Facts:
limusen	ξ	grorekor; limusen	ξ	flutre; limusen	ξ	tiser; vuven	ξ	skotiste; vuven	ξ	bruflo; trogol	ξ	nomege
trogol	ξ	flutu; trogol	ξ	distas; trogol	ξ	safler; trogol	ξ	katur; trogol	ξ	vatru; trogol	ξ	skestes
trogol	ξ	fleku; deri	ξ	kostor; deri	ξ	skotiste; zedal	ξ	kleta; zedal	ξ	flutu; zedal	ξ	fistodar
zedal	ξ	trukor; zedal	ξ	flutrir; zedal	ξ	guskan; zedal	ξ	fleku; zedal	ξ	flelelim; rikam	ξ	kosten
rikam	ξ	klomapek; rikam	ξ	fogem; flelar	ξ	vaplin; flelar	ξ	seklum; flelar	ξ	traklum; flelar	ξ	skotiste
pomaple	ξ	moster; pomaple	ξ	groles; pomaple	ξ	gupi; pomaple	ξ	dobe; pomaple	ξ	bruse; pomaple	ξ	moval
pomaple	ξ	planen; pomaple	ξ	vatru; pomaple	ξ	lokar; pomaple	ξ	fleku; lagre	ξ	dribevom; lagre	ξ	studar
lagre	ξ	sebru; sotan	ξ	breplu; sotan	ξ	sivo; sotan	ξ	fladrom; sotan	ξ	siba; sotan	ξ	katrapa
sotan	ξ	kloflu; sotan	ξ	skotiste; sotan	ξ	brilus; dribro	ξ	fatren; dribro	ξ	brubren; dribro	ξ	seklum
dribro	ξ	noril; flovak	ξ	trigil; flovak	ξ	sifo; flovak	ξ	kloflu; flovak	ξ	fogem; lanadir	ξ	flutu
lanadir	ξ	grastum; lanadir	ξ	flutre; lanadir	ξ	moval; lanadir	ξ	trube; lanadir	ξ	fogem; skodra	ξ	tragrom
skodra	ξ	fodruse; skodra	ξ	losokli; skodra	ξ	buplom; skodra	ξ	faflunum; skodra	ξ	povar; skodra	ξ	fogem
truplozan	ξ	ripuvu; truplozan	ξ	grefinas; truplozan	ξ	dribevom; truplozan	ξ	ziple; truplozan	ξ	kloflu; truplozan	ξ	flazam
bruklem	ξ	lidas; bruklem	ξ	fistodar; sutro	ξ	grefinas; sutro	ξ	kostor; sutro	ξ	skibrubom; sutro	ξ	bruflo
bronir	ξ	druvis; bronir	ξ	drunal; bronir	ξ	lidas; bronir	ξ	lobudel; dibron	ξ	dremir; dibron	ξ	modrek
dibron	ξ	buplom; fledista	ξ	groles; fledista	ξ	zivol; fledista	ξ	bruflo; fledista	ξ	nonar; driklok	ξ	tuvos
driklok	ξ	trigil; driklok	ξ	fiva; driklok	ξ	sivo; driklok	ξ	vosekla; driklok	ξ	klogroke; driklok	ξ	tugeklem
driklok	ξ	skunol; driklok	ξ	lokar; trotim	ξ	rutil; trotim	ξ	fliflik; trotim	ξ	tugeklem; trotim	ξ	kostor
trotim	ξ	mokler; grala	ξ	skibrubom; punom	ξ	skori; punom	ξ	drunal; punom	ξ	lidas; punom	ξ	flutre
punom	ξ	kostor; punom	ξ	flelelim; sesen	ξ	ripuvu; sesen	ξ	sivo; sesen	ξ	siba; sesen	ξ	mokler
sesen	ξ	tiser; sasel	ξ	plorus; sasel	ξ	busas; sasel	ξ	goklufur; zatrik	ξ	drunal; zatrik	ξ	vaplin
zatrik	ξ	povar; zatrik	ξ	moval; zatrik	ξ	zevil; bisuk	ξ	ripuvu; bisuk	ξ	kleta; bisuk	ξ	nuzas
bisuk	ξ	luplos; bisuk	ξ	skibrubom; bisuk	ξ	namal; droskodron	ξ	grefinas; droskodron	ξ	kosten; droskodron	ξ	plera
trastadril	ξ	dremir; trastadril	ξ	sivo; trastadril	ξ	plekla; trastadril	ξ	vezik; trastadril	ξ	vatru; trastadril	ξ	zotrir
trastadril	ξ	nofa; drebrek	ξ	laskin; drebrek	ξ	skizan; drebrek	ξ	vezik; drebrek	ξ	brubren; drebrek	ξ	klidul
drebrek	ξ	skotiste; grostuk	ξ	moster; grostuk	ξ	tragrom; grostuk	ξ	dobe; grostuk	ξ	flutrir; grostuk	ξ	nofa
pledro	ξ	flibros; rimun	ξ	breplu; rimun	ξ	fliflik; rimun	ξ	fluple; vosudak	ξ	gupi; vosudak	ξ	stigru
vosudak	ξ	buplom; vosudak	ξ	goklufur; vosudak	ξ	tiser; vosudak	ξ	robrabre; trabru	ξ	skori; trabru	ξ	kleta
trabru	ξ	drunal; trabru	ξ	fliko; trabru	ξ	fleku; trabru	ξ	flelelim; ruplam	ξ	fistodar; ruplam	ξ	stogan
ruplam	ξ	drirom; pastesta	ξ	saker; pastesta	ξ	drunal; pastesta	ξ	drosu; pastesta	ξ	trukor; pastesta	ξ	klomapek
pastesta	ξ	flibros; pastesta	ξ	bridrober; lozi	ξ	modrek; lozi	ξ	limoma; lozi	ξ	sifo; lozi	ξ	zivol
lozi	ξ	plera; lozi	ξ	studar; lozi	ξ	zotrir; gekli	ξ	dromor; gekli	ξ	guskan; gekli	ξ	fleku
buplom	γ	plekla; flelelim	γ	kostor; plastom	γ	skizan; ripuvu	γ	katur; skunol	γ	groles; moster	γ	plekla
fistodar	γ	pastesta; vuven	γ	luplos; trukor	γ	pastesta; trogol	γ	kluke; deri	γ	pastesta; plera	γ	plekla
saker	γ	siba; zedal	γ	kosten; bomi	γ	pledro; fluple	γ	kostor; nuzas	γ	kosten; flibros	γ	drebrek
rikam	γ	safler; bridrober	γ	bronir; flogak	γ	trube; namal	γ	pastesta; bruflo	γ	zevil; trigil	γ	groles
dobe	γ	pledro; fogem	γ	pledro; laskin	γ	goklufur; flelar	γ	luplos; dribevom	γ	trube; klida	γ	trube
vaplin	γ	goklufur; pomaple	γ	kluke; lagre	γ	kosten; drunal	γ	kostor; sotan	γ	pastesta; dribro	γ	kosten
modrek	γ	klogroke; sivo	γ	goklufur; stigru	γ	tugeklem; flovak	γ	zevil; studar	γ	katur; lanadir	γ	sifo
skori	γ	brepel; poskagol	γ	brepel; grefinas	γ	safler; nonar	γ	safler; vezik	γ	zevil; skodra	γ	siba
traklum	γ	zotrir; truplozan	γ	drirom; tuvos	γ	brepel; vatru	γ	skizan; stutribu	γ	kluke; tibos	γ	zevil
bruklem	γ	busas; breplu	γ	safler; sutro	γ	trube; fliflik	γ	skizan; gupi	γ	pastesta; skestes	γ	kostor
fladrom	γ	drirom; lokar	γ	tugeklem; lakos	γ	drirom; vepu	γ	sifo; skibrubom	γ	tugeklem; dresku	γ	kostor
dibron	γ	plekla; grastum	γ	limusen; fledista	γ	tugeklem; driklok	γ	bronir; zivol	γ	drirom; tiser	γ	limusen
grorekor	γ	skizan; sebru	γ	nufe; klidul	γ	skizan; fodruse	γ	bronir; trotim	γ	tugeklem; kletrutruk	γ	tragrom
moval	γ	luplos; grala	γ	limusen; noril	γ	trube; punom	γ	zevil; drosek	γ	groles; sesen	γ	katur
sitror	γ	tugeklem; sasel	γ	kostor; statosko	γ	luplos; kliro	γ	limusen; zatrik	γ	groles; losokli	γ	pledro
flutrir	γ	sifo; pepoza	γ	tugeklem; skotiste	γ	zevil; seklum	γ	bronir; bisuk	γ	tugeklem; droskodron	γ	brepel
zeskun	γ	zotrir; stogan	γ	trube; trastadril	γ	drebrek; drosu	γ	tugeklem; faflunum	γ	zevil; flutre	γ	luplos
lobudel	γ	tragrom; skuge	γ	nufe; guskan	γ	sifo; distas	γ	nufe; brubren	γ	pastesta; dremir	γ	kostor
povar	γ	brepel; grostuk	γ	plekla; nomege	γ	zotrir; flazam	γ	luplos; limoma	γ	goklufur; vosekla	γ	zevil
tridroklom	γ	bronir; rimun	γ	sifo; tratre	γ	katrapa; fiva	γ	katur; robrabre	γ	goklufur; druvis	γ	kostor
fliko	γ	zevil; dromor	γ	kluke; zisitun	γ	luplos; vosudak	γ	drirom; bruse	γ	goklufur; ziple	γ	bronir
klomapek	γ	zotrir; rutil	γ	limusen; tuklur	γ	drebrek; graflu	γ	tragrom; gubas	γ	plekla; brilus	γ	katur
bonuk	γ	katur; lidas	γ	safler; kleta	γ	drebrek; kloflu	γ	limusen; fleku	γ	katur; mokler	γ	kostor
plorus	γ	drirom; trabru	γ	bronir; flutu	γ	pledro; ruplam	γ	katur; fatren	γ	skizan; lozi	γ	kostor
disto	γ	pledro; planen	γ	sifo; gekli	γ	bronir; fifun	γ	kostor; nofa	γ	katrapa

Known rows:
plastom: [-1  7 -4 -5  4  7  7  2 -7 -5 -3  7  5  0 -4  1  1  5  4 -5  3 -2 -8  0
 -7 -3  3  2 -5 -4  3]
fleku: [ -5   0   1  12  -2 -14   9  -7  20  18   3 -18   3  15 -19  25 -19  -7
   5  -2   4  11   0  18   3  17   9  -7  21  21 -18]
pomaple: [ 11  -1  17   8  14  12   2   3 -12 -28   9 -34   3 -27 -26 -21   8  -4
   2  -4 -12  -5  16  17  15  -6 -16  19  -7 -19 -11]
groles: [  6  -7  -6   8  12 -12  -3  -7  17  15  -3  -3  -4  -3  -2  18   4  -3
   4   9   3  -5   9  17  14   9   2  -1   0  17   2]
fledista: [  5 -10  11  15   3   9   1   6  -6 -15   6 -20  -7 -13  -2 -24   6   4
  -7   1  -6 -14  -4   8  -5  -7 -16  -2 -31 -15  -6]
zivol: [ -2  -6  -8  15   2 -13   8   7  16  12   6   7 -22   3  11  11   0  -4
  -8  14   1  -4  -7  16   0   3  -1 -18 -14   0   7]
flazam: [ -6  -3  -8  12  -6  -5  -3   0   4  10   4  10  -3  -2  22  10  -7   5
  -2  -1   5  11 -13  -8  -1  -1  -1 -18 -16 -13  10]
skestes: [ -9  -4  -6   3  -3  -7   4  -8  10  -2  -8 -10  -7  -5 -11  10  -8 -11
  19  -9   5   5  -3  24  -2  12  -8   8   6   8 -15]
flelar: [  6   3  14  12 -11   7   7  15 -32 -20  -6   2  -3  -2   1 -28  17  -6
  -6   3 -18  -4  10 -22  15   0  -9   7 -17  -6 -13]
povar: [  2  20   5 -14   1  -9  -6   0  -2   5  -8  10 -19   9  -3   2   5 -10
 -17  10  -3   6   7   7   5   1   7  -9  22   5  -4]
grostuk: [ 11   4  16   7  14  11   1   4 -13 -24   5 -25  -4 -20 -22 -18   7  -4
   0  -2  -6  -7  13  14  14  -5 -14  13  -7 -16  -6]
dribro: [  4  -3   9   8  -4  11  19  23 -27 -23  -6  13   1   4 -11 -26  20  -1
  -3   0 -17 -16   6 -16  -1  -1 -12  11 -20   0  -9]
klidul: [ -4  -8 -10   8 -10  -5  20  12  -9   0  -1  16  -7  20   6  -2  11  -4
  -1  10 -15  -8   4  -4   1  16  -2   4  -3  15  -6]
fistodar: [-14  12  -3  -2  -6   3  13  -8  12  10   8   1   3   7 -11  13  -7  -4
  11   3  18  12 -12   3  -6  -4   7   5  18  19 -15]
laskin: [ -4  -5 -10   9  -9  -6  20  13  -8   0  -5  16  -8  15   5   0  11  -6
  -1   9 -10  -7   4  -5  -1  13  -3   3  -4  13  -4]
zeskun: [-3  6 -3 -4  1  5  9  5 -5 -4 -3  7  5  5 -2  1 -1  1  4 -6  1 -2 -8 -3
 -5  0  2  4 -5 -3  1]
siba: [  2 -20 -11  -2  -3  -7  -7  -8   3  19   1   3  11   3  24  11   4   8
   0   1  -6  -1   8 -12   7   3   7  -1   7  11  20]
ripuvu: [-11 -17  -8   9 -11  -8  -3   2  11  26  10  -2   7   9  12  16 -17   6
  -2  -6  -4  12  -8  -7  -9  -2   7 -22   5  -4  10]
mokler: [ -9 -19 -16  -8 -14  -7  -5  -9  -1   4  -2   1   5   0  25   7  -8  -4
   8 -12  -8   2   1  -5  -4   1   2  -1  22  -2  16]

Rows:
No name comes twice in this set of rows, the named rows included.
[ -4 -12  10  17   1  15  -8   9  -7 -11  16  -7   0 -25   6 -24  -3   8
  -1  -9  -1   0  -2 -11  -1 -28 -13 -10 -30 -28  11] : truplozan
[  6   0  -4 -24  16  13  -2   3 -18 -27 -16   4   5 -13 -16 -10   2   2
  10 -23  -2 -15  -6   2 -11  -9  -4   7  -6 -24  10] : sasel
[ 11 -19   8  12   3   8   6  21 -24 -16  -4   0   7  -5  -6 -30  30   4
   4   3 -17 -19  19 -19  12  -7 -12  14 -31   8 -11] : drebrek
[  2  -3  -4  14   1  -3  -9 -12   3  20  -8   0  11  -8  14  13  -2   9
  11  -8  14  17  -8 -15  18   7   4  -2 -22   4  -1] : luplos
[ 15   3  -1 -11  18 -12 -16  -4   8  12  -9   0 -12   1  -8  14   9  -2
  -7   7   3  -5  15  14  15   2   5  -2  13  12   2] : tragrom
[ -3 -13 -16   5  -7 -12   5  -8   3  11   5  -3   1   7  25  20  -6   0
  -5   5 -18   0   8   5   1  14   2   1  20  -2  22] : sivo
[ 15   8   9 -15  21  15  -5   1 -22 -31  -1 -10   6 -18 -16 -16   9   6
  -4  -7  -8 -10   5   7   4 -16  -2   9   0 -34  17] : vosudak
[-18  13   2 -14 -18 -11 -13 -15  11   8  -8   6 -14  11   4   0 -10 -19
   0  -3  10  20   0  -3   0   3   6  -8  29  25 -27] : drunal
[ -5  -8   5  14  -5  12   2   6  -2  -1   9  -3   8 -10   7 -10  -6   5
   6  -7   4   6  -7 -12  -4 -12  -4   0 -16 -10  -1] : grala
[ -3  12  -2  -6 -13  -8   3   8  -3   4  -4  15 -11  19   4  -1   8 -11
 -10  16  -9   3   7  -6   3   5   4  -2  15  17 -12] : vaplin
[ 11   8  -8 -23  10   1  -2 -12   0  -1 -12  -8   1   4   1   8   4   6
 -12   4  -1 -15 -12  13 -12   7   6   1  12 -11  10] : stigru
[  3 -17  -2   1  -3  -6   3   1  -6   6   6 -15  12   9   3  13  -7   2
  -8  -9 -19   0   9   3   0   3   7  -5  21  -9  15] : fiva
[ -4 -10  13  19 -11  12  -5  10  -6  -8  14 -11   2 -19   9 -25  -2   4
   0  -3  -2   8   2 -11   0 -23 -11  -4 -24 -16   0] : sutro
[ 12   9  17 -15  11  10 -22  11   3  -7  -2  -8  24 -21 -19 -39  -3 -15
  11   6   4  12  17 -34  -1  -9   0  15 -18   1 -16] : bronir

The same objects again, as new rows of numbers:
Known rows:
flelelim: [ 12  11   3   0  -1  -2  15  20   4   0   4 -10  -3  -6]
tuvos: [15  3  6  3 -5  6 -2 -1 -3 -5 -9  4 -2 -4]
brepel: [  3 -11   2   7   4   7  -2  -3  -2   5   1 -27   1   7]
skori: [-2  3 -2  3 -1 -8  2  6  3 -1 -6  6  0  0]
flazam: [-5 -7 -3  1 -1 12 -3  7 -2 -1 -6 23 -2 -7]
truplozan: [-16   0  -8  -6   2  17  -2   1  -6  -2   8   6   3   2]
pastesta: [-18  -3  -2   9   8  -3   5  -1  -4   3   6 -26  -1  23]
moster: [ 0 -3  0  2 -1 -5  0  4  1 -1 -5 14 -2 -3]
nuzas: [-4  0 -3  1 -2  3 -2  6 -1  0 -6 13  1 -5]
zatrik: [-12   5  -6  -6   3   0   3  -5   0  -2   8  -3   1   9]
skuge: [-3  1 -2 -2  0  1 -1 -2  0 -1  2  3  0  2]
sebru: [-14 -12  -6  -2   0  15  -6  14  -5   4   1  32   1 -15]
zisitun: [-7 -3 -4 -1  1  3  0 -2  1 -3  2  7 -4  4]
dribro: [  1  10  -3 -14   8   2   5 -32   4   3   8   4 -12   3]
noril: [ 12   5   3  -8   7  -6   6 -32   9   5  -3  20 -18  -8]
safler: [  4 -10   3  13   2  -3   0   5   1   7  -6 -16   1   5]
losokli: [-2 -4  0  2 -1 -7  0  6  0  0 -2 15 -3 -2]
ruplam: [  9  17 -21 -13   6   3 -10   9  21   0  -7 -30  23   8]
faflunum: [-17  11  10   4  -3 -12 -11   5   1   2   9   7  -5  -9]

Rows:
No name comes twice in this set of rows, the named rows included.
[  7  10   3  -3  -1  18  -4 -14  -6  -9  -1 -17   2   8] : rimun
[ 24   9  10  -1  -2  10  10  13  -1  -3   3 -12  -5  -9] : mokler
[-11   2  -5  -7   2   8  -1  -4  -4  -2   7  -1   2   6] : trastadril
[ 15  -9   8   6   7   4   0 -20   4   9  -6 -12 -11  -1] : skizan
[-21  17   6   1  -1  -3 -12  -2   1   0  12  -3  -2  -5] : tibos
[-3  4 -3 -9  2 20 12 15 -5  1 20 -9 -1 -4] : lozi
[ -3   8  -1   4  -1 -13   4   6   6  -1  -6   4   1   3] : lobudel
[-15   9 -12  -4   1   3   2   0   9  -3   4 -17   9   9] : bruklem
[ -1   6 -18   0  -2   3  -1   7  31  -1 -16 -24  14  -7] : stogan
[-19   4  -1  11   8 -14   9  -1  -8   3   9 -27   0  31] : pledro
[ -5   2  -4  -5   2  17  -2 -10  -3  -6   4  -3  -3   6] : sotan
[ 40  12   7  -4   1  -1 -11   6  -6  -2 -15   7   5  -1] : fiva
[  7  -5 -14  11   1   8  -4   4  29   6 -16 -53  15  -1] : drirom
[ 39  12   3  -6   2  -1 -11   3  -5   0 -14  11   3  -2] : brilus
[ -7   4   1   4  -1 -13   5   6  -1   0  -4  15  -2   5] : klomapek

